Below are the code and all the weights of a small trained network. Each question names an input and a target symbol and asks about switching units off, where a switched-off unit gives its printed mean instead of its output.

import numpy as np


def w(rows, s, z=0):
    codes = np.array(rows[::2]) - 128.0
    scale = np.full(codes.shape[1], s)
    scale[-1] = z or s
    return codes * scale


def norm(h):
    return h / np.sqrt((h * h).mean(-1, keepdims=True) + 1e-5)


def f(y):
    return y / 2 * (1 + np.tanh(0.7978845608 * (y + 0.044715 * y**3)))


def softmax(a):
    e = np.exp(a - a.max(-1, keepdims=True))
    return e / e.sum(-1, keepdims=True)


def log_softmax(a):
    a = a - a.max(-1, keepdims=True)
    return a - np.log(np.exp(a).sum(-1, keepdims=True))


def net(x, mask):
    ids = ['βγδεζηθξσφω'.index(c) for c in x.split()]
    T = len(ids)
    res = E[ids] + P[:T]
    r = norm(res)
    for j in range(2):
        rows = slice(2 * j, 2 * j + 2)
        q, k, v = (r @ M[0][rows].T for M in (Q, K, V))
        z = softmax(np.where(np.tri(T) > 0, q @ k.T / 2**0.5, -1e9)) @ v
        o = O[0][rows]
        res = res + np.where(mask[j], z, o[:, -1]) @ o[:, :-1]
    y = f(norm(res) @ A[0][:, :-1].T + A[0][:, -1])
    res = res + np.where(mask[2:6], y, B[0][:, -1]) @ B[0][:, :-1]
    return log_softmax(norm(res)[-1] @ U[:, :-1].T + U[:, -1])


Q, K, V, O, A, B = {}, {}, {}, {}, {}, {}
E = w([
[130,93,77,160,141,85,182],'β',
[148,110,128,126,111,96,160],'γ',
[153,102,61,223,160,160,72],'δ',
[144,111,127,226,77,119,218],'ε',
[154,60,126,203,92,143,182],'ζ',
[141,117,30,254,178,115,160],'η',
[147,52,67,228,188,172,110],'θ',
[137,190,159,193,98,18,158],'ξ',
[155,135,29,209,248,166,43],'σ',
[171,85,181,135,164,94,29],'φ',
[172,130,68,123,249,25,15],'ω',
],0.0098)
P = w([
[251,129,104,101,103,142,127],'0',
[72,110,98,122,55,152,103],'1',
[146,144,164,203,110,185,108],'2',
[175,115,107,117,128,61,146],'3',
[112,117,181,146,148,118,180],'4',
[92,152,153,146,109,148,105],'5',
],0.021)
Q[0] = w([
[122,180,119,236,44,150,2],'head 0',
[150,144,19,82,21,124,110],'head 0',
[157,170,123,239,94,147,44],'head 1',
[114,114,1,122,14,118,79],'head 1',
],0.009)
K[0] = w([
[112,197,136,120,210,105,131],'head 0',
[208,170,143,216,130,121,151],'head 0',
[110,123,179,114,238,7,71],'head 1',
[209,148,152,168,176,54,219],'head 1',
],0.011)
V[0] = w([
[125,195,69,123,199,168,96],'head 0',
[116,92,137,217,94,238,164],'head 0',
[122,126,225,89,107,68,14],'head 1',
[147,5,166,60,161,149,111],'head 1',
],0.012)
O[0] = w([
[60,50,184,120,234,125,220,63],'head 0',
[93,55,86,8,54,173,97,251],'head 0',
[91,27,177,209,1,162,126,199],'head 1',
[198,23,216,32,55,177,152,11],'head 1',
],0.0096,0.0021)
A[0] = w([
[202,80,85,147,146,111,108,254],'neuron 0',
[252,158,108,61,182,117,165,158],'neuron 1',
[60,145,163,172,193,147,134,61],'neuron 2',
[66,85,188,133,59,127,108,123],'neuron 3',
],0.014,0.0028)
B[0] = w([
[166,155,108,140,83,28,203,229],'neuron 0',
[192,92,132,216,52,210,204,254],'neuron 1',
[122,182,254,70,109,161,133,176],'neuron 2',
[94,101,89,157,143,119,173,220],'neuron 3',
],0.013,0.0083)
U = w([
[246,140,160,148,138,90,177,123],'β',
[123,141,115,108,119,23,167,111],'γ',
[98,106,97,98,205,41,142,253],'δ',
[139,156,115,98,121,117,109,107],'ε',
[143,151,142,73,81,120,105,100],'ζ',
[106,197,99,123,164,179,208,32],'η',
[126,142,136,92,117,154,146,126],'θ',
[94,203,121,193,146,114,89,121],'ξ',
[120,175,196,74,166,136,152,232],'σ',
[80,58,134,184,101,124,119,77],'φ',
[135,120,232,189,190,95,149,108],'ω',
],0.011,0.0043)

Each question gives the input, a string of symbols that net reads in full, and the target symbol t.
The units are the heads (2 rows each of Q, K, V and O) and the neurons (one row each of A and B). Each row of codes is followed by its name. A weight is (code - 128) times the scale printed after its matrix; where a second scale follows, it is the last column's (O, A, B and U).
mask holds one flag per unit, heads first, then neurons. A switched-off unit (its flag False) gives its mean, the last column of its rows in O or B, instead of its output. The means were averaged over made-up inputs and are rounded, as every weight is.
A unit's drop is (log p(t) with every unit on - log p(t) with that unit switched off) / (log p(t) with every unit on - log p(t) with every unit switched off).
The circuit of an input: a set's keep is (log p(t) with only the set's units on - log p(t) with every unit switched off) / (log p(t) with every unit on - log p(t) with every unit switched off). Starting from all 6 units, units are removed one at a time, each time the one whose removal leaves the highest keep (on an exact tie, the one counted first), for as long as the keep stays at least 0.8.
circuit, biggest first: the units of the circuit, biggest drop first
unit that matters most: the unit with the biggest drop
top k neurons: the k neurons with the biggest drops, biggest first
which heads matter: for each layer, one digit per head in row order, 1 if its drop is at least 0.15 and else 0, layers parted by /
input ω ε ε, target ω: unit that matters most	head 0
input ξ δ ζ η δ ε, target η: which heads matter	11
input φ ω η η φ ε, target φ: which heads matter	01
input σ ξ ξ, target σ: which heads matter	11
input ξ ξ δ, target ξ: circuit, biggest first	(head 1; neuron 1)
input ξ φ σ, target φ: circuit, biggest first	(head 1; head 0)
input ε ξ φ ξ σ ζ, target σ: circuit, biggest first	(neuron 2; head 1; head 0)
input θ δ ξ δ φ, target δ: circuit, biggest first	(head 0; neuron 1; head 1)
input ζ ξ δ, target ξ: which heads matter	01
input ζ ξ β ξ δ β, target ξ: circuit, biggest first	(head 1; neuron 1; neuron 0)
input σ δ ξ η ω, target δ: which heads matter	10
input γ η ω β η φ, target φ: circuit, biggest first	(head 1; neuron 3)
input σ ω γ ω ζ, target ω: circuit, biggest first	(head 0; neuron 0)
input δ ω ξ ξ σ, target ω: circuit, biggest first	(head 0; head 1; neuron 1)
input ω φ φ η ξ θ, target ξ: which heads matter	10
input ξ ξ ε δ ζ, target ξ: which heads matter	11
input ζ ε ξ, target ξ: which heads matter	01
input δ η ξ σ γ, target η: circuit, biggest first	(head 1; head 0; neuron 1)
input θ ω β, target ω: circuit, biggest first	(head 0; neuron 1)
input ε σ ε, target σ: top 2 neurons	(neuron 2; neuron 1)
input ξ η σ σ ζ, target η: circuit, biggest first	(head 1; head 0; neuron 0)
input δ ξ ξ δ ζ, target ξ: top 2 neurons	(neuron 1; neuron 0)
input δ φ γ ζ δ γ, target ζ: which heads matter	11
input φ ξ δ η φ, target ξ: which heads matter	11
